Below are the code and all the weights of a small trained network. Each question names an input and a class and asks about switching units off, where a switched-off unit gives its printed mean instead of its output.

import numpy as np


def w(rows, s, z=0):
    codes = np.array(rows[::2]) - 128.0
    scale = np.full(codes.shape[1], s)
    scale[-1] = z or s
    return codes * scale


def f(y):
    return np.maximum(y, 0)


def log_softmax(a):
    a = a - a.max(-1, keepdims=True)
    return a - np.log(np.exp(a).sum(-1, keepdims=True))


def net(x, mask):
    res = np.array(x, float).reshape(1, 4) / 4 @ E
    y = f(res @ A[0][:, :-1].T + A[0][:, -1])
    res = res + np.where(mask, y, B[0][:, -1]) @ B[0][:, :-1]
    return log_softmax(res[-1] @ U[:, :-1].T + U[:, -1])


A, B = {}, {}
E = w([
[122,92,173,2,182,146,202],'x0',
[53,211,219,184,200,93,91],'x1',
[45,30,177,120,184,194,102],'x2',
[5,130,188,224,51,104,204],'x3',
],0.008)
A[0] = w([
[94,14,188,213,161,229,113,244],'N1',
[52,2,147,157,124,209,169,166],'N2',
[178,119,124,255,135,87,68,210],'N3',
[82,137,134,47,182,235,130,237],'N4',
[219,163,75,118,64,39,227,237],'N5',
[135,192,52,94,168,114,37,97],'N6',
[51,113,143,188,97,116,164,81],'N7',
[91,70,111,138,28,148,207,237],'N8',
[91,231,205,182,159,106,98,183],'N9',
[78,144,248,53,196,150,134,210],'N10',
[158,137,104,10,225,193,109,197],'N11',
[97,15,49,61,132,204,130,230],'N12',
[147,153,106,21,119,167,180,174],'N13',
[76,238,165,143,119,37,195,188],'N14',
[210,165,54,40,176,184,7,164],'N15',
[60,151,135,210,128,90,115,143],'N16',
[101,169,178,242,128,126,129,137],'N17',
[106,227,220,134,217,13,163,255],'N18',
],0.007,0.0034)
B[0] = w([
[122,114,211,94,233,136,142,220],'N1',
[169,62,197,83,205,146,152,201],'N2',
[134,156,167,135,115,76,95,225],'N3',
[73,156,170,68,187,143,133,207],'N4',
[241,140,72,98,65,104,157,232],'N5',
[170,104,225,168,115,173,177,184],'N6',
[153,44,117,166,147,156,179,188],'N7',
[192,140,70,4,94,194,139,200],'N8',
[49,134,104,148,101,42,31,240],'N9',
[64,200,180,87,158,139,81,218],'N10',
[127,157,205,33,196,226,145,232],'N11',
[223,77,156,14,222,159,144,223],'N12',
[194,129,118,128,170,205,177,190],'N13',
[131,100,29,74,101,77,123,234],'N14',
[240,106,170,157,169,212,207,247],'N15',
[71,1,115,232,219,55,101,214],'N16',
[58,5,136,187,154,71,77,222],'N17',
[55,186,85,68,81,109,8,254],'N18',
],0.0069,0.0098)
U = w([
[168,34,171,93,201,240,214,203],'0',
[49,203,154,74,147,192,94,18],'1',
[140,226,33,25,2,117,100,212],'2',
[170,203,132,233,47,121,184,86],'3',
[44,81,91,180,129,3,17,138],'4',
[141,59,25,103,45,138,234,2],'5',
],0.0077,0.0036)

Each question gives the input, the list of numbers given to net, and the class t.
The units are the neurons (one row each of A and B). Each row of codes is followed by its name. A weight is (code - 128) times the scale printed after its matrix; where a second scale follows, it is the last column's (A, B and U).
mask holds one flag per neuron, in row order. A switched-off neuron (its flag False) gives its mean, the last column of its row in B, instead of its output. The means were averaged over made-up inputs and are rounded, as every weight is.
A unit's drop is (log p(t) with every unit on - log p(t) with that unit switched off) / (log p(t) with every unit on - log p(t) with every unit switched off).
The circuit of an input: a set's keep is (log p(t) with only the set's units on - log p(t) with every unit switched off) / (log p(t) with every unit on - log p(t) with every unit switched off). Starting from the 12 units with the biggest drops (on a tie, the unit counted first), units are removed one at a time, each time the one whose removal leaves the highest keep (on an exact tie, the one counted first), for as long as the keep stays at least 0.8.
units of the circuit, in order: the units of the circuit, biggest drop first
unit that matters most: the unit with the biggest drop
top k neurons: the k neurons with the biggest drops, biggest first
drop when u is switched off: that unit's drop, to one decimal
input [8,4,-5,-3], class 1: top neuron : N18
input [-1,3,1,-2], class 1: top 2 neurons : N16, N17
input [-1,-8,-6,-1], class 5: units of the circuit, in order : N5, N18
input [-2,-6,-6,2], class 2: units of the circuit, in order : N16, N15
input [-1,-8,-8,-2], class 5: top 2 neurons : N5, N18
input [0,-1,-7,8], class 2: top 4 neurons : N8, N5, N15, N14
input [-4,1,-7,-4], class 3: top 3 neurons : N6, N15, N8
input [6,-5,-7,7], class 5: top 3 neurons : N18, N10, N9
input [-2,-7,-8,-3], class 5: top 2 neurons : N5, N18
input [3,3,5,5], class 4: top 2 neurons : N15, N11
input [0,-3,-6,-1], class 5: top 3 neurons : N18, N10, N9
input [-8,-6,-5,6], class 5: top 2 neurons : N18, N8
input [-4,8,1,-6], class 4: drop when N15 is switched off : 0.0
input [2,2,-5,3], class 2: unit that matters most : N5
input [2,-6,-5,7], class 5: drop when N10 is switched off : 0.2
input [6,-3,-6,8], class 2: drop when N15 is switched off : 0.2
input [-6,1,-5,-4], class 3: drop when N6 is switched off : 0.1
